Moves between elements:
π: z143->z566, z109->z478, z163->z291, z228->z273, z278->z241, z576->z493, z134->z85, z332->z758, z869->z129, z786->z820, z183->z608, z948->z711, z428->z383, z85->z209, z584->z484, z844->z516, z649->z587, z781->z51, z944->z112, z873->z324, z579->z862, z766->z143, z547->z530, z292->z249, z111->z579, z904->z248, z305->z837, z100->z477, z729->z332, z764->z832, z418->z771, z761->z148, z802->z108, z383->z390, z488->z649, z230->z549, z419->z535, z13->z189, z179->z422, z52->z325, z233->z268, z872->z912, z773->z228, z917->z94, z532->z179, z840->z233, z84->z263, z311->z741, z498->z52, z880->z163, z148->z82, z144->z418, z154->z430, z981->z203, z317->z464, z615->z586, z273->z532, z854->z352, z785->z488, z324->z917, z352->z313, z422->z799, z448->z948, z279->z957, z862->z766, z477->z872, z209->z981, z120->z77, z363->z729, z112->z367, z820->z279, z799->z498, z566->z627, z587->z292, z690->z708, z662->z226, z912->z842, z966->z955, z204->z785, z77->z773, z263->z417, z291->z761, z417->z831, z318->z230, z838->z100, z517->z122, z708->z305, z367->z869, z108->z904, z993->z134, z226->z318, z620->z944, z249->z584, z741->z137, z313->z155, z484->z880, z627->z993, z568->z555, z711->z671, z188->z840, z241->z188, z327->z311, z288->z204, z244->z363, z464->z868, z586->z611, z549->z854, z828->z588, z411->z327, z535->z475, z516->z154, z346->z844, z611->z448, z430->z828, z129->z244, z475->z546, z203->z970, z957->z278, z842->z453, z137->z288, z837->z183, z94->z346, z238->z802, z546->z84, z832->z13, z325->z428, z268->z419, z831->z620, z51->z615, z326->z238, z608->z838, z136->z411, z478->z966, z671->z111, z453->z109, z955->z662, z758->z517, z333->z690, z530->z317, z189->z873, z493->z781, z555->z408, z771->z576, z82->z144, z248->z568, z970->z326, z390->z764, z588->z786, z924->z547, z122->z924, z408->z333, z868->z136, z155->z120
σ: z143->z291, z109->z238, z163->z547, z228->z100, z278->z428, z576->z311, z134->z144, z332->z241, z869->z786, z786->z799, z183->z627, z948->z587, z428->z955, z85->z418, z584->z517, z844->z773, z649->z363, z781->z137, z944->z430, z873->z352, z579->z484, z766->z163, z547->z419, z292->z332, z111->z584, z904->z448, z305->z143, z100->z85, z729->z278, z764->z318, z418->z411, z761->z317, z802->z586, z383->z662, z488->z244, z230->z408, z419->z189, z13->z549, z179->z912, z52->z478, z233->z832, z872->z981, z773->z838, z917->z155, z532->z872, z840->z764, z84->z94, z311->z620, z498->z109, z880->z924, z148->z464, z144->z136, z154->z273, z981->z576, z317->z475, z615->z204, z273->z477, z854->z690, z785->z129, z324->z313, z352->z708, z422->z842, z448->z649, z279->z52, z862->z880, z477->z209, z209->z771, z120->z183, z363->z957, z112->z828, z820->z498, z799->z453, z566->z761, z587->z729, z690->z862, z662->z248, z912->z203, z966->z108, z204->z869, z77->z608, z263->z346, z291->z530, z417->z844, z318->z555, z838->z134, z517->z840, z708->z766, z367->z588, z108->z611, z993->z82, z226->z568, z620->z154, z249->z758, z741->z944, z313->z305, z484->z122, z627->z148, z568->z711, z711->z292, z188->z390, z241->z383, z327->z831, z288->z367, z244->z279, z464->z546, z586->z785, z549->z333, z828->z179, z411->z417, z535->z873, z516->z228, z346->z77, z611->z488, z430->z532, z129->z820, z475->z324, z203->z493, z957->z325, z842->z970, z137->z112, z837->z566, z94->z120, z238->z615, z546->z917, z832->z230, z325->z966, z268->z13, z831->z516, z51->z288, z326->z51, z608->z993, z136->z263, z478->z802, z671->z249, z453->z326, z955->z904, z758->z188, z333->z579, z530->z535, z189->z854, z493->z741, z555->z671, z771->z327, z82->z868, z248->z948, z970->z781, z390->z226, z588->z422, z924->z268, z122->z233, z408->z111, z868->z84, z155->z837
τ: z143->z305, z109->z498, z163->z766, z228->z516, z278->z729, z576->z981, z134->z838, z332->z292, z869->z204, z786->z869, z183->z120, z948->z248, z428->z278, z85->z100, z584->z111, z844->z417, z649->z448, z781->z970, z944->z741, z873->z535, z579->z333, z766->z708, z547->z163, z292->z711, z111->z408, z904->z955, z305->z313, z100->z228, z729->z587, z764->z840, z418->z85, z761->z566, z802->z478, z383->z241, z488->z611, z230->z832, z419->z547, z13->z268, z179->z828, z52->z279, z233->z122, z872->z532, z773->z844, z917->z546, z532->z430, z840->z517, z84->z868, z311->z576, z498->z820, z880->z862, z148->z627, z144->z134, z154->z620, z981->z872, z317->z761, z615->z238, z273->z154, z854->z189, z785->z586, z324->z475, z352->z873, z422->z588, z448->z904, z279->z244, z862->z690, z477->z273, z209->z477, z120->z94, z363->z649, z112->z137, z820->z129, z799->z786, z566->z837, z587->z948, z690->z854, z662->z383, z912->z179, z966->z325, z204->z615, z77->z346, z263->z136, z291->z143, z417->z411, z318->z764, z838->z773, z517->z584, z708->z352, z367->z288, z108->z966, z993->z608, z226->z390, z620->z311, z249->z671, z741->z493, z313->z324, z484->z579, z627->z183, z568->z226, z711->z568, z188->z758, z241->z332, z327->z771, z288->z51, z244->z488, z464->z148, z586->z802, z549->z13, z828->z112, z411->z418, z535->z530, z516->z831, z346->z263, z611->z108, z430->z944, z129->z785, z475->z317, z203->z912, z957->z363, z842->z422, z137->z781, z837->z155, z94->z84, z238->z109, z546->z464, z832->z233, z325->z957, z268->z924, z831->z327, z51->z326, z326->z453, z608->z77, z136->z144, z478->z52, z671->z555, z453->z799, z955->z428, z758->z249, z333->z549, z530->z291, z189->z419, z493->z203, z555->z318, z771->z209, z82->z993, z248->z662, z970->z842, z390->z188, z588->z367, z924->z880, z122->z484, z408->z230, z868->z82, z155->z917
ξ: z143->z547, z109->z51, z163->z268, z228->z134, z278->z966, z576->z831, z134->z868, z332->z428, z869->z422, z786->z842, z183->z761, z948->z363, z428->z108, z85->z136, z584->z188, z844->z608, z649->z279, z781->z944, z944->z273, z873->z690, z579->z517, z766->z924, z547->z13, z292->z278, z111->z758, z904->z488, z305->z163, z100->z144, z729->z325, z764->z568, z418->z263, z761->z535, z802->z204, z383->z904, z488->z820, z230->z671, z419->z549, z13->z408, z179->z981, z52->z238, z233->z318, z872->z771, z773->z993, z917->z305, z532->z209, z840->z226, z84->z155, z311->z516, z498->z326, z880->z233, z148->z475, z144->z84, z154->z100, z981->z327, z317->z873, z615->z367, z273->z85, z854->z579, z785->z786, z324->z708, z352->z862, z422->z203, z448->z244, z279->z109, z862->z122, z477->z418, z209->z411, z120->z566, z363->z52, z112->z532, z820->z453, z799->z970, z566->z530, z587->z957, z690->z484, z662->z448, z912->z576, z966->z586, z204->z588, z77->z627, z263->z120, z291->z419, z417->z77, z318->z711, z838->z82, z517->z390, z708->z880, z367->z179, z108->z785, z993->z464, z226->z948, z620->z228, z249->z241, z741->z154, z313->z766, z484->z840, z627->z317, z568->z587, z711->z729, z188->z662, z241->z955, z327->z844, z288->z828, z244->z498, z464->z324, z586->z869, z549->z111, z828->z872, z411->z346, z535->z854, z516->z838, z346->z183, z611->z129, z430->z477, z129->z799, z475->z352, z203->z311, z957->z478, z842->z493, z137->z430, z837->z291, z94->z837, z238->z288, z546->z313, z832->z555, z325->z802, z268->z230, z831->z773, z51->z112, z326->z137, z608->z148, z136->z94, z478->z615, z671->z332, z453->z781, z955->z611, z758->z383, z333->z584, z530->z189, z189->z333, z493->z620, z555->z292, z771->z417, z82->z546, z248->z649, z970->z741, z390->z248, z588->z912, z924->z832, z122->z764, z408->z249, z868->z917, z155->z143
θ: z143->z313, z109->z820, z163->z708, z228->z831, z278->z587, z576->z872, z134->z773, z332->z711, z869->z615, z786->z204, z183->z94, z948->z662, z428->z729, z85->z228, z584->z408, z844->z411, z649->z904, z781->z842, z944->z493, z873->z530, z579->z549, z766->z352, z547->z766, z292->z568, z111->z230, z904->z428, z305->z324, z100->z516, z729->z948, z764->z517, z418->z100, z761->z837, z802->z52, z383->z332, z488->z108, z230->z233, z419->z163, z13->z924, z179->z112, z52->z244, z233->z484, z872->z430, z773->z417, z917->z464, z532->z944, z840->z584, z84->z82, z311->z981, z498->z129, z880->z690, z148->z183, z144->z838, z154->z311, z981->z532, z317->z566, z615->z109, z273->z620, z854->z419, z785->z802, z324->z317, z352->z535, z422->z367, z448->z955, z279->z488, z862->z854, z477->z154, z209->z273, z120->z84, z363->z448, z112->z781, z820->z785, z799->z869, z566->z155, z587->z248, z690->z189, z662->z241, z912->z828, z966->z957, z204->z238, z77->z263, z263->z144, z291->z305, z417->z418, z318->z840, z838->z844, z517->z111, z708->z873, z367->z51, z108->z325, z993->z77, z226->z188, z620->z576, z249->z555, z741->z203, z313->z475, z484->z333, z627->z120, z568->z390, z711->z226, z188->z249, z241->z292, z327->z209, z288->z326, z244->z611, z464->z627, z586->z478, z549->z268, z828->z137, z411->z85, z535->z291, z516->z327, z346->z136, z611->z966, z430->z741, z129->z586, z475->z761, z203->z179, z957->z649, z842->z588, z137->z970, z837->z917, z94->z868, z238->z498, z546->z148, z832->z122, z325->z363, z268->z880, z831->z771, z51->z453, z326->z799, z608->z346, z136->z134, z478->z279, z671->z318, z453->z786, z955->z278, z758->z671, z333->z13, z530->z143, z189->z547, z493->z912, z555->z764, z771->z477, z82->z608, z248->z383, z970->z422, z390->z758, z588->z288, z924->z862, z122->z579, z408->z832, z868->z993, z155->z546

In the rows, 490 means zero.

The rows follow the links: the fewer symbols apart two elements are, the more alike their rows tend to be.

Element, then a row for it; each showing differs a little:
z802: 405 195 22 539 553 459 461 643 320 617 694 515 363 381 375 592 350 568 372 416 579 253 409 719 199 585 305 420 398 474 509 579 350 496 643 410 482 250 402 414 431 405 485 493 437 555 300 446 556 236 791 492 618 463 651 406 449 290 390 439 629 462
z188: 349 597 242 421 315 428 538 455 426 545 604 273 507 870 572 330 377 533 466 612 401 320 655 834 72 633 505 579 762 435 532 612 555 652 570 455 474 521 334 440 454 469 278 343 567 622 520 612 522 274 430 499 409 479 469 540 345 388 262 423 412 283
z872: 607 263 653 470 586 609 394 597 521 478 469 699 439 172 339 667 409 440 365 366 569 542 269 199 797 356 442 457 194 546 471 280 414 317 410 484 472 372 609 528 452 459 761 605 456 315 398 269 520 647 582 463 592 504 511 388 643 488 785 565 629 727
z109: 443 81 253 497 567 573 437 723 391 655 615 571 320 347 342 649 321 530 267 438 509 386 320 465 392 485 226 589 161 506 444 302 311 338 552 307 437 240 535 539 404 420 624 385 516 376 401 361 493 282 738 545 651 498 614 441 493 365 606 472 642 584
z268: 417 717 374 640 512 323 639 393 441 495 407 340 513 616 688 359 800 594 751 578 471 622 720 645 361 594 528 441 670 449 456 729 507 625 610 507 535 616 422 491 557 586 218 390 481 662 643 819 369 347 462 519 432 524 519 649 335 582 172 399 345 275
z517: 346 595 578 361 317 543 569 482 546 575 469 265 493 934 612 307 432 466 395 719 260 566 642 521 296 518 432 800 523 494 430 287 553 482 434 304 458 614 495 608 426 516 347 126 698 450 745 579 407 308 274 582 403 524 372 657 349 539 446 444 357 372
z326: 487 263 466 275 365 660 329 586 511 521 656 575 455 535 297 555 41 365 167 419 485 216 301 542 414 447 455 584 424 507 556 306 501 418 384 470 433 337 489 474 394 338 677 550 517 375 307 152 663 547 505 455 546 436 458 319 600 303 739 554 635 649
z584: 353 575 581 391 331 522 593 501 546 592 444 270 472 883 618 326 466 507 409 716 279 602 647 492 338 511 408 802 483 481 426 299 515 453 447 283 444 620 506 624 424 532 349 112 694 424 765 600 379 305 295 588 408 536 384 675 340 547 452 444 354 363
z615: 456 101 345 431 519 615 429 703 432 629 625 557 353 393 315 625 254 485 217 456 478 391 305 417 412 443 244 639 172 512 453 239 363 319 497 301 440 277 539 559 394 397 652 375 541 331 401 271 523 345 683 532 632 485 563 427 541 352 672 489 636 620
z566: 565 740 607 724 638 338 595 359 494 384 306 526 541 297 640 495 931 569 853 457 572 757 614 394 721 499 617 275 551 468 447 723 490 565 571 629 561 637 522 478 596 622 378 610 386 603 588 745 370 598 477 463 449 542 534 591 471 672 314 464 395 411
z120: 614 841 863 435 449 481 477 284 624 286 360 517 678 507 553 395 574 390 648 466 499 575 556 394 765 424 769 357 739 501 554 579 670 594 343 726 533 692 518 441 577 529 496 712 432 524 511 464 540 845 227 414 353 467 349 465 574 609 548 553 407 536
z241: 325 355 102 577 518 419 571 590 345 659 573 359 345 595 554 473 554 634 494 570 458 442 582 702 132 626 285 572 430 458 439 575 372 500 682 307 483 405 412 514 453 506 304 253 535 571 553 684 400 87 688 573 548 527 597 592 308 414 242 365 465 310
z579: 384 583 395 655 540 344 662 468 438 570 379 338 430 584 682 414 837 621 697 633 440 712 690 521 390 571 386 573 455 473 379 575 421 510 618 371 509 576 501 556 521 612 270 229 542 569 728 825 292 236 525 580 471 564 537 695 313 623 229 394 368 297
z278: 325 249 335 422 422 562 526 664 442 710 577 367 356 708 485 487 331 530 262 628 345 465 472 528 227 517 234 801 273 496 417 242 390 352 518 189 433 381 512 615 384 440 463 146 656 392 594 489 433 167 548 603 545 520 493 582 380 420 486 426 510 451
z799: 488 200 476 302 411 665 341 634 491 569 634 566 421 512 290 565 82 390 156 453 454 290 286 463 426 422 379 637 324 510 517 217 448 366 390 392 439 308 517 506 395 370 687 474 534 319 350 175 620 476 525 495 555 445 470 350 587 338 749 555 621 638
z854: 451 870 582 486 377 395 569 298 531 408 430 318 612 766 662 294 625 487 682 599 414 532 720 642 392 561 666 457 834 448 534 685 632 680 484 588 521 706 407 439 540 562 269 470 522 645 624 685 454 533 279 472 344 507 393 588 399 569 280 452 321 311
z279: 400 290 32 449 452 482 434 579 351 586 715 476 419 528 385 521 252 528 343 422 556 170 432 814 123 613 387 435 565 456 553 630 418 565 628 459 473 295 340 386 436 370 461 526 461 579 286 426 609 285 697 475 571 436 588 374 439 260 378 432 594 434
z862: 449 824 470 541 426 361 590 334 492 433 427 321 592 712 678 322 701 529 724 590 445 554 733 663 351 587 626 421 811 440 495 740 593 665 563 570 525 676 398 441 556 584 244 450 497 672 615 745 426 469 358 478 366 506 439 603 366 571 204 429 330 278
z136: 616 519 831 599 645 497 507 469 577 395 300 659 500 158 506 606 746 477 622 422 549 775 425 116 940 359 532 405 272 546 418 412 459 373 425 556 504 542 655 561 528 591 638 596 421 368 558 486 396 726 475 491 521 531 488 509 604 667 646 551 500 641
z568: 341 516 123 515 416 393 554 500 375 582 606 313 450 744 576 398 482 573 509 575 452 353 634 822 65 649 427 514 658 429 489 665 469 608 656 413 491 465 328 431 475 488 259 340 519 655 507 661 479 187 562 524 472 488 546 551 321 395 206 379 431 276
z430: 584 222 549 541 643 563 413 602 481 497 482 714 412 97 350 695 458 485 411 352 594 536 265 232 762 386 389 424 163 528 455 346 365 309 470 490 491 338 613 516 466 465 735 613 410 341 364 304 499 587 662 488 618 499 590 378 632 493 726 542 643 706
z912: 590 225 304 609 679 468 419 612 406 492 559 712 394 55 339 707 490 523 477 282 692 409 307 440 602 464 408 280 294 512 499 577 354 419 589 546 508 285 494 425 490 424 662 730 328 473 247 383 559 521 788 438 639 472 659 336 590 411 571 512 664 637
z428: 342 252 343 369 380 579 486 651 451 669 587 361 369 742 465 471 273 510 227 622 336 433 466 533 216 523 252 806 308 491 429 219 408 366 485 206 426 396 505 605 373 442 473 139 658 386 592 429 451 173 516 588 547 501 486 567 393 413 530 439 500 457
z163: 465 862 790 412 342 481 553 313 605 393 364 321 643 829 646 292 565 426 606 642 344 603 680 491 517 488 678 579 756 486 497 510 661 589 376 558 495 747 484 522 517 561 349 389 576 528 705 607 460 608 159 500 334 508 317 602 436 612 429 498 317 386
z516: 656 585 572 494 547 478 387 389 522 296 494 674 596 236 396 564 469 402 595 301 660 394 406 490 710 465 706 182 648 501 604 686 573 579 452 764 536 485 468 346 576 456 609 900 307 542 258 368 641 833 484 368 487 426 505 315 670 466 570 565 557 607
z587: 333 245 253 476 461 519 547 669 398 703 555 365 348 645 497 497 446 579 331 613 373 493 500 534 229 533 203 749 246 482 405 315 353 383 579 207 438 366 507 605 396 473 418 135 627 425 603 559 396 107 623 603 558 542 543 617 351 425 423 421 506 404
z422: 542 336 337 366 438 563 329 531 464 461 660 595 504 419 283 569 126 408 305 341 586 160 325 655 388 499 549 363 591 476 621 537 510 544 464 620 466 319 399 344 475 330 641 748 408 512 183 205 704 610 566 402 540 402 506 256 602 297 614 541 639 610

Each walk starts at a row. The symbols on each line, taken left to right, move it on to the next element.
Each answer is a row, close to the row of the element it stands for.
---
567 267 240 584 635 477 399 561 384 485 591 704 429 104 311 680 419 507 475 283 692 335 317 554 529 491 460 240 395 499 543 629 391 477 582 601 517 284 450 372 513 417 643 770 330 513 197 363 607 546 764 423 608 454 647 315 596 375 535 496 665 603
ξ σ π θ π σ θ ξ π	544 331 298 398 477 544 329 526 431 449 673 612 507 354 288 575 180 423 354 317 622 151 323 677 396 492 545 315 577 469 609 593 506 543 496 618 491 309 391 332 494 344 638 771 388 513 173 230 715 603 608 391 548 411 540 262 610 296 587 546 636 605
σ ξ σ σ π ξ τ ξ π	609 281 696 435 568 630 394 581 542 453 467 689 467 202 333 649 364 416 356 375 543 515 273 200 800 344 464 469 234 543 484 270 438 329 379 505 477 386 624 522 466 442 778 612 457 312 392 258 529 691 532 478 573 485 504 377 669 493 789 576 612 738
---
398 624 374 661 543 343 658 446 425 564 402 349 461 579 692 404 848 626 716 618 453 698 696 545 387 584 407 520 498 470 392 620 433 540 631 403 507 591 471 537 517 619 243 283 525 596 701 831 300 263 521 563 463 542 548 688 309 619 196 382 359 279
ξ π π ξ τ θ τ θ	402 698 355 648 529 323 655 412 427 506 399 343 493 579 696 396 829 620 734 596 463 643 693 613 355 595 482 453 610 447 432 702 481 596 632 474 515 619 430 495 548 593 236 358 487 644 673 840 344 320 494 523 448 531 530 666 318 593 174 395 344 271
σ σ τ θ π ξ θ π τ	459 864 736 400 326 455 557 305 600 390 394 323 633 815 654 282 562 430 616 637 364 581 698 546 485 503 692 539 785 473 504 544 686 622 385 563 499 737 473 512 536 546 324 409 554 558 682 618 454 586 180 486 318 484 334 587 425 588 391 488 313 346
---
622 671 980 450 496 550 482 380 647 327 314 571 591 398 514 470 580 380 560 489 460 694 469 176 892 369 652 469 483 528 474 364 605 434 303 603 505 656 626 535 545 556 614 602 489 372 576 430 460 816 271 457 406 506 370 497 610 647 703 587 425 625
ξ θ τ ξ τ θ θ θ σ	592 849 670 555 520 393 533 277 561 289 357 528 644 424 595 432 723 469 778 457 565 591 599 486 701 497 769 252 764 487 535 759 610 646 469 750 556 666 455 401 600 559 425 741 369 611 488 603 495 748 350 405 379 489 445 483 532 608 393 517 396 442
π ξ θ τ θ τ θ ξ θ	598 840 635 598 549 367 546 289 537 315 359 529 630 382 599 432 776 491 798 437 571 609 613 492 689 498 736 244 748 481 530 777 599 651 491 741 563 676 459 406 615 576 406 734 367 631 507 635 475 732 384 408 400 468 469 490 521 620 364 503 405 435
---
613 363 749 390 527 628 374 519 580 425 471 683 500 286 328 598 320 357 349 365 533 480 290 252 801 348 532 485 337 546 516 280 493 364 345 547 482 449 606 514 475 426 747 652 461 312 378 219 577 748 442 445 527 467 445 356 673 477 814 605 595 728
π τ π ξ π θ	558 307 234 488 545 508 373 538 411 453 658 644 478 259 308 617 275 468 410 295 666 205 323 645 431 514 520 261 532 496 595 648 444 536 546 637 498 309 400 326 500 382 614 807 348 534 171 287 676 581 677 393 576 419 575 269 605 311 544 534 673 602
τ σ θ π ξ τ σ θ ξ	577 184 375 601 698 505 424 607 416 506 521 708 390 45 344 707 508 517 458 299 648 470 282 340 671 442 378 329 217 506 468 489 332 374 561 520 490 296 550 471 502 453 681 672 360 424 299 363 518 529 768 466 634 495 642 370 622 447 611 515 667 660
---
379 352 317 258 272 597 416 574 463 590 690 380 462 844 411 415 66 421 188 546 366 185 464 729 112 541 413 692 572 469 549 361 532 502 450 378 426 408 398 483 390 363 481 351 609 478 429 324 602 329 456 496 474 452 427 427 446 291 545 485 520 459
τ ξ σ π τ θ	372 338 346 280 292 602 424 583 460 607 675 360 464 844 416 417 79 428 176 583 353 237 464 679 133 516 379 751 541 476 531 301 513 476 452 338 430 395 426 508 372 356 496 299 633 450 469 331 598 315 431 520 485 438 429 447 436 319 548 479 519 467
ξ π τ π π π τ	331 619 304 383 303 462 520 440 456 525 591 273 542 909 564 313 367 501 443 629 365 320 655 810 95 608 502 608 764 442 529 577 576 634 551 440 465 544 356 456 459 459 286 321 575 616 560 576 531 304 393 504 402 458 426 544 348 403 275 424 398 288
---
552 677 660 705 638 370 627 400 517 441 266 490 509 318 659 476 966 590 815 525 515 850 612 293 766 462 534 394 419 509 396 586 469 488 539 517 543 632 574 561 586 654 393 475 438 532 688 774 298 523 464 520 462 566 516 649 447 718 359 450 377 427
ξ σ θ θ θ ξ σ ξ ξ	346 563 588 439 373 520 600 503 535 590 430 281 459 842 627 349 536 517 439 736 292 648 640 461 370 502 399 808 432 482 399 285 499 431 447 279 449 599 543 632 418 559 351 104 686 448 782 631 343 277 318 604 425 554 393 693 344 568 431 441 355 370
θ π ξ σ θ ξ τ	352 639 416 337 269 487 518 440 496 536 569 256 532 955 578 280 327 466 406 655 327 353 642 757 116 578 525 679 749 447 516 501 606 619 470 411 469 585 371 482 464 464 309 264 630 570 593 542 511 332 313 520 382 486 377 569 350 426 342 443 373 317
---
542 709 646 720 651 354 620 401 506 414 281 505 523 294 664 498 975 582 821 502 537 815 611 318 750 481 546 359 451 503 406 646 467 510 544 565 537 638 545 545 582 643 393 502 419 567 645 782 321 542 467 506 467 553 530 634 455 702 339 467 377 415
σ τ σ τ θ ξ	494 710 862 521 476 471 595 398 612 451 276 409 546 598 658 401 752 482 616 626 359 824 613 236 719 423 545 633 448 512 388 353 541 444 386 442 508 715 600 626 506 630 432 305 577 423 786 645 313 545 261 563 408 562 375 674 451 708 505 493 333 468
τ ξ θ θ θ σ τ	495 759 895 451 412 493 583 379 630 422 299 377 595 710 668 349 666 456 592 633 346 753 624 302 667 422 593 651 541 502 429 358 605 477 361 471 481 723 591 610 510 601 406 326 605 433 764 611 356 588 186 540 364 529 334 653 450 686 518 514 326 439
